Below are the code and all the weights of a small trained network. Each question names an input and a target symbol and asks about switching units off, where a switched-off unit gives its printed mean instead of its output.

import numpy as np


def w(rows, s, z=0):
    codes = np.array(rows[::2]) - 128.0
    scale = np.full(codes.shape[1], s)
    scale[-1] = z or s
    return codes * scale


def f(y):
    return np.maximum(y, 0)


def softmax(a):
    e = np.exp(a - a.max(-1, keepdims=True))
    return e / e.sum(-1, keepdims=True)


def log_softmax(a):
    a = a - a.max(-1, keepdims=True)
    return a - np.log(np.exp(a).sum(-1, keepdims=True))


def net(x, mask):
    ids = ['ΓΔΞΠΣαβεηθτφψω'.index(c) for c in x.split()]
    T = len(ids)
    res = E[ids] + P[:T]
    u = 0
    for l in range(2):
        r = res
        for j in range(2):
            rows = slice(4 * j, 4 * j + 4)
            q, k, v = (r @ M[l][rows].T for M in (Q, K, V))
            z = softmax(np.where(np.tri(T) > 0, q @ k.T / 4**0.5, -1e9)) @ v
            o = O[l][rows]
            res = res + np.where(mask[u + j], z, o[:, -1]) @ o[:, :-1]
        u += 2
        y = f(res @ A[l][:, :-1].T + A[l][:, -1])
        res = res + np.where(mask[u : u + 8], y, B[l][:, -1]) @ B[l][:, :-1]
        u += 8
    return log_softmax(res[-1] @ U[:, :-1].T + U[:, -1])


Q, K, V, O, A, B = {}, {}, {}, {}, {}, {}
E = w([
[122,105,45,170,152,107,137,68,77,135],'Γ',
[77,142,232,164,112,124,23,145,174,127],'Δ',
[164,198,215,93,131,122,113,108,86,183],'Ξ',
[189,122,162,57,137,254,25,158,206,127],'Π',
[196,89,139,206,126,187,145,147,146,167],'Σ',
[176,164,129,151,194,188,29,78,101,102],'α',
[89,149,156,117,37,128,105,232,227,180],'β',
[182,147,104,156,161,82,50,158,205,148],'ε',
[173,164,63,134,118,151,198,163,151,101],'η',
[169,45,86,103,71,129,34,141,84,115],'θ',
[107,80,61,86,127,118,142,180,133,126],'τ',
[100,131,91,56,172,164,86,130,116,26],'φ',
[32,134,151,109,76,181,91,119,100,188],'ψ',
[158,159,118,152,245,127,166,172,108,184],'ω',
],0.018)
P = w([
[226,27,254,180,183,57,193,73,129,162],'0',
[82,160,135,181,170,112,131,109,136,129],'1',
[73,162,121,174,168,130,102,134,128,115],'2',
[75,171,98,160,155,118,90,142,116,113],'3',
[87,187,97,149,141,110,94,113,106,97],'4',
[89,184,129,130,147,100,76,172,84,83],'5',
],0.0081)
Q[0] = w([
[145,194,120,186,209,98,140,249,168,97],'0.h0',
[160,62,141,48,121,114,171,142,164,69],'0.h0',
[134,30,146,129,129,167,89,189,91,165],'0.h0',
[122,186,171,67,82,92,123,152,179,111],'0.h0',
[95,68,149,109,121,107,136,129,147,60],'0.h1',
[135,117,56,170,147,163,56,126,63,130],'0.h1',
[180,101,165,76,98,59,201,53,100,102],'0.h1',
[175,147,160,122,117,89,133,102,91,91],'0.h1',
],0.015)
K[0] = w([
[169,5,168,128,180,103,163,113,203,129],'0.h0',
[133,183,77,28,127,27,113,183,163,130],'0.h0',
[114,87,143,73,94,144,55,222,82,80],'0.h0',
[137,158,163,87,119,97,140,96,176,245],'0.h0',
[174,168,76,102,47,134,128,72,144,185],'0.h1',
[139,94,192,115,166,113,155,142,212,132],'0.h1',
[47,133,50,151,58,197,99,119,184,167],'0.h1',
[66,101,99,140,155,145,122,143,153,162],'0.h1',
],0.014)
V[0] = w([
[89,133,200,105,137,67,110,80,198,123],'0.h0',
[110,135,173,136,62,87,105,50,172,135],'0.h0',
[235,144,102,8,182,115,221,136,131,153],'0.h0',
[44,100,78,179,120,153,77,128,140,165],'0.h0',
[163,143,205,71,107,7,109,79,136,62],'0.h1',
[152,170,19,181,79,162,57,91,199,99],'0.h1',
[167,80,163,145,139,88,127,233,174,65],'0.h1',
[196,218,3,98,31,73,71,58,151,205],'0.h1',
],0.0048)
O[0] = w([
[129,147,96,75,114,135,131,155,127,98,153],'0.h0',
[146,126,104,107,113,148,154,154,107,107,135],'0.h0',
[65,184,76,121,112,108,99,63,159,162,137],'0.h0',
[167,91,174,148,141,143,131,167,123,114,110],'0.h0',
[132,154,164,109,119,147,157,74,151,90,191],'0.h1',
[151,120,67,141,130,109,109,254,93,147,3],'0.h1',
[114,142,104,126,64,164,142,104,196,104,186],'0.h1',
[170,153,116,129,126,94,127,171,81,178,46],'0.h1',
],0.0059,0.0049)
A[0] = w([
[80,104,144,130,143,154,85,141,105,168,16],'0.n0',
[117,148,121,94,221,153,254,168,150,140,58],'0.n1',
[120,151,59,141,134,152,90,93,107,177,197],'0.n2',
[118,68,95,137,117,129,122,123,99,94,100],'0.n3',
[146,124,101,138,184,125,145,103,87,92,4],'0.n4',
[121,121,91,134,136,41,117,167,137,108,166],'0.n5',
[84,38,104,78,146,103,184,173,150,146,99],'0.n6',
[160,148,114,164,187,171,94,141,93,145,93],'0.n7',
],0.012,0.002)
B[0] = w([
[93,102,129,91,137,139,150,92,135,61,189],'0.n0',
[146,106,149,130,24,115,31,89,105,80,222],'0.n1',
[114,132,157,105,128,110,131,201,130,109,252],'0.n2',
[100,110,190,91,157,96,85,125,148,190,196],'0.n3',
[30,116,123,153,142,84,131,157,157,122,198],'0.n4',
[134,182,128,109,160,143,116,90,100,159,203],'0.n5',
[93,207,90,140,116,185,108,4,136,159,205],'0.n6',
[86,173,141,175,109,150,113,93,129,110,232],'0.n7',
],0.011,0.004)
Q[1] = w([
[177,76,56,120,129,138,204,183,115,180],'1.h0',
[174,48,102,77,113,110,170,164,129,173],'1.h0',
[163,110,63,89,154,133,165,111,119,121],'1.h0',
[132,124,171,129,127,124,71,91,145,132],'1.h0',
[69,159,200,149,128,119,59,80,167,52],'1.h1',
[42,179,235,179,72,144,2,42,182,110],'1.h1',
[159,65,91,107,156,112,187,187,104,155],'1.h1',
[98,122,106,109,126,133,133,126,110,142],'1.h1',
],0.019)
K[1] = w([
[79,170,95,120,122,157,64,212,84,155],'1.h0',
[108,165,47,120,162,206,90,200,22,108],'1.h0',
[98,129,103,139,70,130,114,192,94,137],'1.h0',
[174,93,122,120,153,127,120,63,108,136],'1.h0',
[155,106,162,151,121,132,181,61,172,143],'1.h1',
[206,84,176,114,171,56,170,2,216,97],'1.h1',
[82,185,78,130,120,147,90,202,101,121],'1.h1',
[127,132,84,124,121,143,140,185,123,116],'1.h1',
],0.016)
V[1] = w([
[73,13,103,147,141,157,187,99,63,204],'1.h0',
[73,190,120,104,246,136,116,109,121,58],'1.h0',
[20,203,129,130,35,56,112,187,148,216],'1.h0',
[61,157,118,105,54,213,220,123,74,23],'1.h0',
[155,152,207,204,143,83,206,185,85,62],'1.h1',
[49,64,161,125,118,137,63,179,216,91],'1.h1',
[176,50,97,2,82,2,148,122,118,78],'1.h1',
[111,136,225,37,145,183,132,144,77,189],'1.h1',
],0.0074)
O[1] = w([
[97,167,179,181,144,162,181,186,123,217,95],'1.h0',
[147,207,99,189,190,113,140,102,102,117,122],'1.h0',
[217,61,164,93,143,82,95,93,61,189,137],'1.h0',
[66,165,121,212,148,153,2,185,121,174,70],'1.h0',
[204,218,137,114,52,194,67,94,149,170,3],'1.h1',
[142,105,205,102,186,175,126,203,152,81,176],'1.h1',
[72,177,154,188,84,186,76,97,52,71,75],'1.h1',
[120,85,44,62,204,210,160,94,135,195,170],'1.h1',
],0.0054,0.0066)
A[1] = w([
[153,79,120,192,175,123,106,89,232,104,18],'1.n0',
[101,103,96,140,193,196,78,176,90,207,2],'1.n1',
[175,76,7,213,166,99,87,213,111,111,148],'1.n2',
[214,148,2,167,81,107,184,210,42,76,131],'1.n3',
[115,139,115,232,18,109,148,183,78,185,118],'1.n4',
[216,180,138,147,137,115,183,195,38,158,134],'1.n5',
[121,148,214,133,158,80,106,199,125,149,201],'1.n6',
[170,191,44,168,136,98,108,193,208,188,17],'1.n7',
],0.0074,0.0023)
B[1] = w([
[96,157,38,157,131,139,64,156,170,126,214],'1.n0',
[235,69,97,149,85,105,213,124,157,72,173],'1.n1',
[193,47,105,94,98,75,172,1,127,95,155],'1.n2',
[112,107,178,110,199,118,161,110,142,157,146],'1.n3',
[118,146,174,70,153,106,178,136,128,94,157],'1.n4',
[119,56,42,65,152,111,168,99,179,96,153],'1.n5',
[132,115,168,120,169,110,146,103,194,122,253],'1.n6',
[137,104,153,155,144,92,105,85,147,122,160],'1.n7',
],0.0075,0.0067)
U = w([
[169,234,230,89,188,135,178,116,106,141,128],'Γ',
[171,175,121,64,138,254,62,171,171,84,1],'Δ',
[77,189,54,87,105,168,96,54,116,190,113],'Ξ',
[86,195,81,36,163,131,120,198,142,85,178],'Π',
[87,191,127,104,31,124,141,213,235,198,117],'Σ',
[209,244,46,109,165,65,74,195,162,141,162],'α',
[157,44,132,76,110,127,19,174,127,195,125],'β',
[194,181,42,118,26,96,189,156,116,21,135],'ε',
[82,167,169,173,33,84,37,135,95,117,62],'η',
[55,97,165,93,87,230,179,135,90,109,47],'θ',
[39,121,105,173,149,61,137,151,115,165,105],'τ',
[112,216,129,186,213,180,84,140,114,62,37],'φ',
[177,113,113,248,113,199,157,146,145,137,172],'ψ',
[107,126,170,126,119,145,116,52,218,76,248],'ω',
],0.0047,0.0056)

Each question gives the input, a string of symbols that net reads in full, and the target symbol t.
The units are the heads (4 rows each of Q, K, V and O) and the neurons (one row each of A and B). Each row of codes is followed by its name. A weight is (code - 128) times the scale printed after its matrix; where a second scale follows, it is the last column's (O, A, B and U).
mask holds one flag per unit, layer by layer, with each layer's heads first. A switched-off unit (its flag False) gives its mean, the last column of its rows in O or B, instead of its output. The means were averaged over made-up inputs and are rounded, as every weight is.
A unit's drop is (log p(t) with every unit on - log p(t) with that unit switched off) / (log p(t) with every unit on - log p(t) with every unit switched off).
The circuit of an input: a set's keep is (log p(t) with only the set's units on - log p(t) with every unit switched off) / (log p(t) with every unit on - log p(t) with every unit switched off). Starting from the 12 units with the biggest drops (on a tie, the unit counted first), units are removed one at a time, each time the one whose removal leaves the highest keep (on an exact tie, the one counted first), for as long as the keep stays at least 0.8.
circuit, biggest first: the units of the circuit, biggest drop first
top k neurons: the k neurons with the biggest drops, biggest first
k most important neurons of layer l: the k neurons of layer l with the biggest drops, biggest first
heads that matter: for each layer, one digit per head in row order, 1 if its drop is at least 0.15 and else 0, layers parted by /
drop when u is switched off: that unit's drop, to one decimal
input ε ω τ Π β, target ε: heads that matter => 00 / 10
input ε α τ Δ α ω, target ε: circuit, biggest first => 1.h0, 0.n1
input α Γ ε, target α: top 2 neurons => 1.n0, 0.n7
input α β ε Σ Ξ, target α: circuit, biggest first => 1.h1, 0.n7, 0.h1
input Ξ Π β, target Ξ: heads that matter => 10 / 01
input Ξ Ξ ε τ, target Ξ: circuit, biggest first => 1.h1, 0.n6
input α τ Ξ θ Ξ, target α: heads that matter => 01 / 11
input Γ Π Ξ Δ, target Γ: most important neuron of layer 0 => 0.n4
input θ ε ψ ε Σ Σ, target θ: heads that matter => 00 / 11
input β Ξ α τ θ, target β: heads that matter => 00 / 00
input ψ Δ β Σ, target ψ: heads that matter => 00 / 11
input Δ Π ψ τ θ Δ, target Δ: heads that matter => 10 / 01
input Π β Δ Δ, target Π: heads that matter => 00 / 11
input Ξ ψ β η, target Ξ: circuit, biggest first => 1.h1
input β Γ ω, target η: 2 most important neurons of layer 0 => 0.n1, 0.n7
input β Ξ β Ξ Π, target β: heads that matter => 00 / 10
input τ Γ φ β, target τ: circuit, biggest first => 0.n6, 1.h1, 1.h0
input τ Ξ τ Ξ Σ τ, target τ: circuit, biggest first => 1.h1, 0.n6, 1.h0
input Π ε Σ β φ, target Π: heads that matter => 00 / 11
input φ Ξ α, target φ: heads that matter => 00 / 10
input Σ Δ ε Ξ, target Σ: heads that matter => 00 / 11
input β Σ Π, target β: heads that matter => 01 / 10
input η ω β β Γ τ, target Ξ: top 2 neurons => 0.n6, 0.n5
input Ξ β ψ θ Δ, target Ξ: drop when 1.h1 is switched off => 0.7
input β Ξ τ, target β: drop when 0.n6 is switched off => -0.2
input Ξ α τ β β Δ, target Ξ: drop when 1.n6 is switched off => 0.1
input Π β ε Ξ ε β, target Π: drop when 1.h0 is switched off => 0.3
